Below are the code and all the weights of a small trained network. Each question names an input and a class and asks about switching units off, where a switched-off unit gives its printed mean instead of its output.

import numpy as np


def w(rows, s, z=0):
    codes = np.array(rows[::2]) - 128.0
    scale = np.full(codes.shape[1], s)
    scale[-1] = z or s
    return codes * scale


def norm(h):
    return h / np.sqrt((h * h).mean(-1, keepdims=True) + 1e-5)


def f(y):
    return y / 2 * (1 + np.tanh(0.7978845608 * (y + 0.044715 * y**3)))


def log_softmax(a):
    a = a - a.max(-1, keepdims=True)
    return a - np.log(np.exp(a).sum(-1, keepdims=True))


def net(x, mask):
    res = np.array(x, float).reshape(1, 5) / 4 @ E
    u = 0
    for l in range(3):
        y = f(norm(res) @ A[l][:, :-1].T + A[l][:, -1])
        res = res + np.where(mask[u : u + 4], y, B[l][:, -1]) @ B[l][:, :-1]
        u += 4
    return log_softmax(norm(res)[-1] @ U[:, :-1].T + U[:, -1])


A, B = {}, {}
E = w([
[159,157,118,153,133],'x0',
[143,124,213,82,171],'x1',
[233,123,196,182,81],'x2',
[124,191,158,51,3],'x3',
[50,235,164,209,112],'x4',
],0.0045)
A[0] = w([
[160,212,3,88,175,125],'L0N0',
[94,23,206,157,141,252],'L0N1',
[189,186,213,25,246,138],'L0N2',
[242,84,101,33,111,35],'L0N3',
],0.0059,0.0024)
B[0] = w([
[39,69,134,84,99,163],'L0N0',
[152,182,91,206,132,255],'L0N1',
[61,1,159,137,67,234],'L0N2',
[165,234,151,157,155,215],'L0N3',
],0.0073,0.0026)
A[1] = w([
[150,101,2,157,50,4],'L1N0',
[226,70,79,28,175,222],'L1N1',
[130,132,149,88,117,125],'L1N2',
[68,83,182,99,169,16],'L1N3',
],0.0081,0.00048)
B[1] = w([
[155,40,196,166,93,229],'L1N0',
[39,254,175,197,142,252],'L1N1',
[175,72,48,160,171,138],'L1N2',
[173,94,164,128,101,201],'L1N3',
],0.0091,0.0023)
A[2] = w([
[165,159,85,35,69,123],'L2N0',
[165,163,92,11,15,2],'L2N1',
[16,110,98,81,108,211],'L2N2',
[161,73,72,204,254,64],'L2N3',
],0.0074,0.0034)
B[2] = w([
[93,83,58,77,92,154],'L2N0',
[121,158,86,80,119,177],'L2N1',
[147,100,135,170,196,252],'L2N2',
[102,143,100,9,31,236],'L2N3',
],0.013,0.0034)
U = w([
[74,163,51,9,89,62],'0',
[92,248,146,143,203,86],'1',
[160,90,113,118,151,253],'2',
[133,31,158,138,101,81],'3',
],0.015,0.0066)

Each question gives the input, the list of numbers given to net, and the class t.
The units are the neurons (one row each of A and B). Each row of codes is followed by its name. A weight is (code - 128) times the scale printed after its matrix; where a second scale follows, it is the last column's (A, B and U).
mask holds one flag per neuron, layer by layer. A switched-off neuron (its flag False) gives its mean, the last column of its row in B, instead of its output. The means were averaged over made-up inputs and are rounded, as every weight is.
A unit's drop is (log p(t) with every unit on - log p(t) with that unit switched off) / (log p(t) with every unit on - log p(t) with every unit switched off).
The circuit of an input: a set's keep is (log p(t) with only the set's units on - log p(t) with every unit switched off) / (log p(t) with every unit on - log p(t) with every unit switched off). Starting from all 12 units, units are removed one at a time, each time the one whose removal leaves the highest keep (on an exact tie, the one counted first), for as long as the keep stays at least 0.8.
circuit, biggest first: the units of the circuit, biggest drop first
most important unit: the unit with the biggest drop
k most important neurons: the k neurons with the biggest drops, biggest first
top k neurons in layer l: the k neurons of layer l with the biggest drops, biggest first
drop of u: that unit's drop, to one decimal
input [2,6,-5,2,-7], class 1: 2 most important neurons : L1N1, L0N3
input [-1,-5,3,4,-7], class 1: most important neuron : L1N1
input [-1,1,-4,0,-3], class 2: 4 most important neurons : L0N0, L2N2, L0N2, L1N3
input [-5,-1,-8,2,-5], class 2: 2 most important neurons : L2N2, L0N0
input [-4,-7,-6,2,6], class 3: circuit, biggest first : L0N3, L1N0, L2N2
input [-8,0,-6,-6,2], class 0: 2 most important neurons : L2N3, L1N1
input [-7,8,5,-8,0], class 0: 4 most important neurons : L2N3, L0N1, L1N0, L2N2
input [0,4,-7,-7,6], class 0: 3 most important neurons : L2N3, L1N1, L1N3
input [1,2,-7,3,4], class 2: circuit, biggest first : L2N2, L1N1, L0N3
input [-5,-5,3,4,4], class 3: 3 most important neurons : L1N0, L0N3, L2N3
input [-2,-7,-5,-8,1], class 0: 2 most important neurons : L2N3, L0N2
input [3,-3,-4,3,-5], class 1: 3 most important neurons : L1N1, L0N2, L0N3
input [-6,4,-4,-5,4], class 0: circuit, biggest first : L2N3, L1N1
input [4,8,-5,-3,-3], class 3: most important unit : L0N2
input [-8,-8,7,-8,2], class 0: top 2 neurons in layer 1 : L1N3, L1N1
input [7,-8,-3,-3,3], class 3: top 2 neurons in layer 1 : L1N0, L1N1
input [-1,-8,-1,-5,7], class 3: top 3 neurons in layer 0 : L0N3, L0N0, L0N1
input [8,-2,-8,0,-8], class 1: drop of L1N1 : 0.8
input [-5,5,5,1,-8], class 1: drop of L1N1 : 0.4
input [4,4,-2,3,-7], class 1: most important unit : L1N1
